-0.35, -0.86, -2.14, 0.69, 0.60, -3.17, -1.10, -0.43, -0.08, 0.40, -4.22, -1.43, 1.98, -1.36, 0.47, 0.03, -0.42, 1.76, -0.13 : SF/W
-0.67, -0.41, 0.96, -1.54, 0.37, -3.49, -0.42, -0.41, -0.12, 0.03, -7.03, -2.85, 1.77, -3.00, 0.21, 0.12, -0.78, 4.37, -0.44 : SF/E
-0.17, 0.34, -1.26, 2.09, 0.14, -1.62, -0.43, -0.33, 0.16, 0.12, -2.02, 1.22, 1.32, -0.86, 0.78, -0.07, 0.13, 1.94, -0.41 : SF/W
-0.50, 0.13, -1.29, 2.02, 0.49, -1.84, -0.77, -0.45, 0.05, 0.25, -2.06, 0.86, 1.67, -0.79, 1.36, -0.05, -0.46, 2.17, -0.52 : SF/W
0.08, 0.30, -1.48, 3.17, 0.30, -1.68, -0.49, -0.33, 0.05, 0.40, 0.38, 2.58, 1.10, 0.08, 0.78, -0.18, -0.05, 0.84, -0.42 : RD/W
0.11, 1.02, 1.81, 2.58, -0.30, -0.74, 0.33, 1.25, 0.11, -0.15, -7.97, 2.24, -0.67, 0.96, -0.58, 0.13, -0.01, -0.06, 0.16 : JJ/K
0.42, -1.17, -1.72, 0.37, 0.61, -3.68, 0.41, -0.45, 0.61, 0.45, 5.02, 0.76, 1.31, 0.00, 1.22, -0.22, 0.44, 0.83, -0.10 : MT/Q
-0.48, 0.24, -0.58, 1.09, 0.26, -0.49, -0.69, -0.41, 0.04, 0.09, -0.48, 0.53, 1.38, -1.23, 0.67, 0.05, -0.41, 1.88, -0.51 : RD/W
0.05, 1.01, 0.76, 3.15, -0.22, -0.48, -0.17, 0.69, -0.11, -0.01, -7.60, 2.60, -0.72, 1.13, -0.78, 0.24, -0.16, -0.68, -0.26 : JJ/W
-0.20, 0.02, -1.12, 1.86, 0.41, -1.74, -0.71, -0.29, 0.20, 0.15, -1.55, 0.92, 0.99, -0.52, 0.47, -0.06, -0.19, 1.50, -0.20 : SF/W
0.27, 0.98, 0.72, 2.88, -0.35, 0.67, -0.28, 0.59, 0.18, -0.04, -2.58, 2.86, -0.80, 0.67, -0.26, 0.13, 0.22, -0.50, -0.15 : JJ/H
0.47, 0.80, 1.02, 0.60, -0.46, -0.16, 1.30, 0.27, -0.06, 0.03, -5.63, -0.28, -0.61, 1.04, -0.37, 0.16, 0.91, -1.52, -0.13 : JJ/K
-0.29, -0.89, 1.48, -3.67, 0.05, -1.95, 0.38, -0.34, 0.05, -0.01, 0.32, -3.37, 0.72, -1.80, 0.15, -0.12, -0.21, 2.58, -0.12 : RD/K
-0.77, 0.73, -0.34, 1.04, 0.44, -0.43, -0.88, -0.56, 0.00, 0.15, -3.19, -0.43, 1.75, -1.94, 0.43, -0.37, -0.80, 2.89, -0.44 : SF/W
0.21, 0.85, 1.12, 0.50, -0.12, 0.25, 0.86, 0.35, 0.01, -0.18, -4.64, -0.13, -0.55, 0.93, -0.19, 0.07, 0.69, -0.64, -0.26 : JJ/E
-0.42, -0.83, 0.37, -0.54, 0.39, -4.28, -0.62, 0.08, 0.46, 0.19, -5.58, -1.54, 1.03, -1.23, 0.05, -0.15, -0.32, 2.78, -0.21 : SF/E
-0.37, -0.85, -1.28, 1.14, 0.37, -2.03, -0.92, -0.19, 0.25, 0.37, 1.07, 1.06, 0.87, -1.27, 0.53, -0.03, -0.68, 1.74, -0.18 : SF/W

0.45, 0.45, -1.80, 1.19, 0.49, 0.38, 0.49, -0.52, 0.34, 0.29, 1.18, -0.36, -0.39, 3.12, 0.75, -1.37, 1.92, 0.00, 0.38 : M/[21]
0.39, -0.32, 1.96, 0.35, -0.14, 1.37, -0.21, 0.18, 0.26, 1.40, 0.36, 0.32, 1.41, -1.15, -0.21, 1.35, 0.89, 0.20, -0.37 : Z/[17]
0.78, -0.36, -2.20, 4.51, -2.27, 1.46, 0.70, 0.41, 0.71, 0.74, -0.38, -1.75, 3.56, 2.24, 0.10, 1.32, 2.27, -0.28, 0.44 : M/[17]
0.96, -0.09, -1.65, 3.12, -0.76, 1.36, -0.14, 0.39, -0.24, 0.16, 0.39, -0.51, 2.49, -0.03, -0.61, 1.81, 0.88, 0.60, 0.60 : M/[17]
-2.09, 1.21, -1.27, 0.40, -1.04, 0.59, 0.81, -0.79, 0.31, -0.55, 1.26, -0.57, -0.36, 0.64, -0.66, -2.25, -0.23, -0.83, -0.44 : U/[21]
-1.40, 1.50, -2.21, 1.99, -0.06, -0.54, 1.57, -1.07, 0.74, 0.44, 1.45, -0.75, 0.79, 1.21, 0.18, -1.16, 0.84, -1.20, 1.30 : Z/[24]
1.85, -0.36, -2.24, 4.26, -1.16, 2.24, 1.26, 1.29, 2.05, 0.31, 0.60, -0.81, 2.58, 0.79, -0.96, 2.04, 1.14, 0.35, 0.55 : M/[17]
0.02, 2.52, -2.99, 2.58, -2.38, 1.47, 0.78, -1.44, 0.57, -1.74, 0.67, -2.54, -0.93, 1.16, 1.60, -1.22, 0.64, -0.84, 0.58 : U/[24]
-1.39, 0.06, -0.31, -1.70, 0.47, -0.66, 0.58, -0.94, -0.94, -0.15, -0.39, 1.31, -0.50, 0.62, 1.39, -2.83, -2.28, 0.16, -0.99 : M/[24]
-0.88, 2.90, -2.09, 5.48, -1.65, 1.10, -0.68, -0.89, 2.85, 0.14, 0.99, -3.15, -0.01, 2.06, 0.76, 0.98, 4.56, -0.52, 0.80 : M/[14]
0.48, -0.23, -1.07, 0.97, -1.27, 1.67, 0.15, 0.39, 1.63, 0.60, 0.75, 0.96, 2.64, -0.70, -1.24, 0.17, 1.24, -0.44, 0.81 : M/[17]
0.19, -0.01, -1.12, 4.72, -1.72, 1.73, 0.30, -0.38, 2.35, 0.74, -0.39, -1.11, 2.58, 2.56, -2.02, 3.15, 1.86, 0.07, 1.24 : M/[17]
0.58, -0.76, -0.27, 0.17, 0.46, 1.14, 0.43, 0.23, 0.51, 0.12, 0.33, 0.57, 0.33, -0.76, 0.10, 0.05, 0.14, -0.11, -0.49 : J/[17]
-0.27, 1.59, -3.47, 1.54, -1.25, 1.20, 2.79, -0.22, 1.93, 0.15, 1.71, -1.01, -0.88, 2.43, 0.17, -2.05, 2.16, -0.26, 1.30 : Z/[21]
1.69, -1.07, -1.57, 2.10, -1.62, 3.19, 0.02, 0.10, 1.33, 1.25, 0.18, -0.08, 1.31, 1.66, -0.99, 2.31, 2.90, 0.26, 0.44 : M/[17]
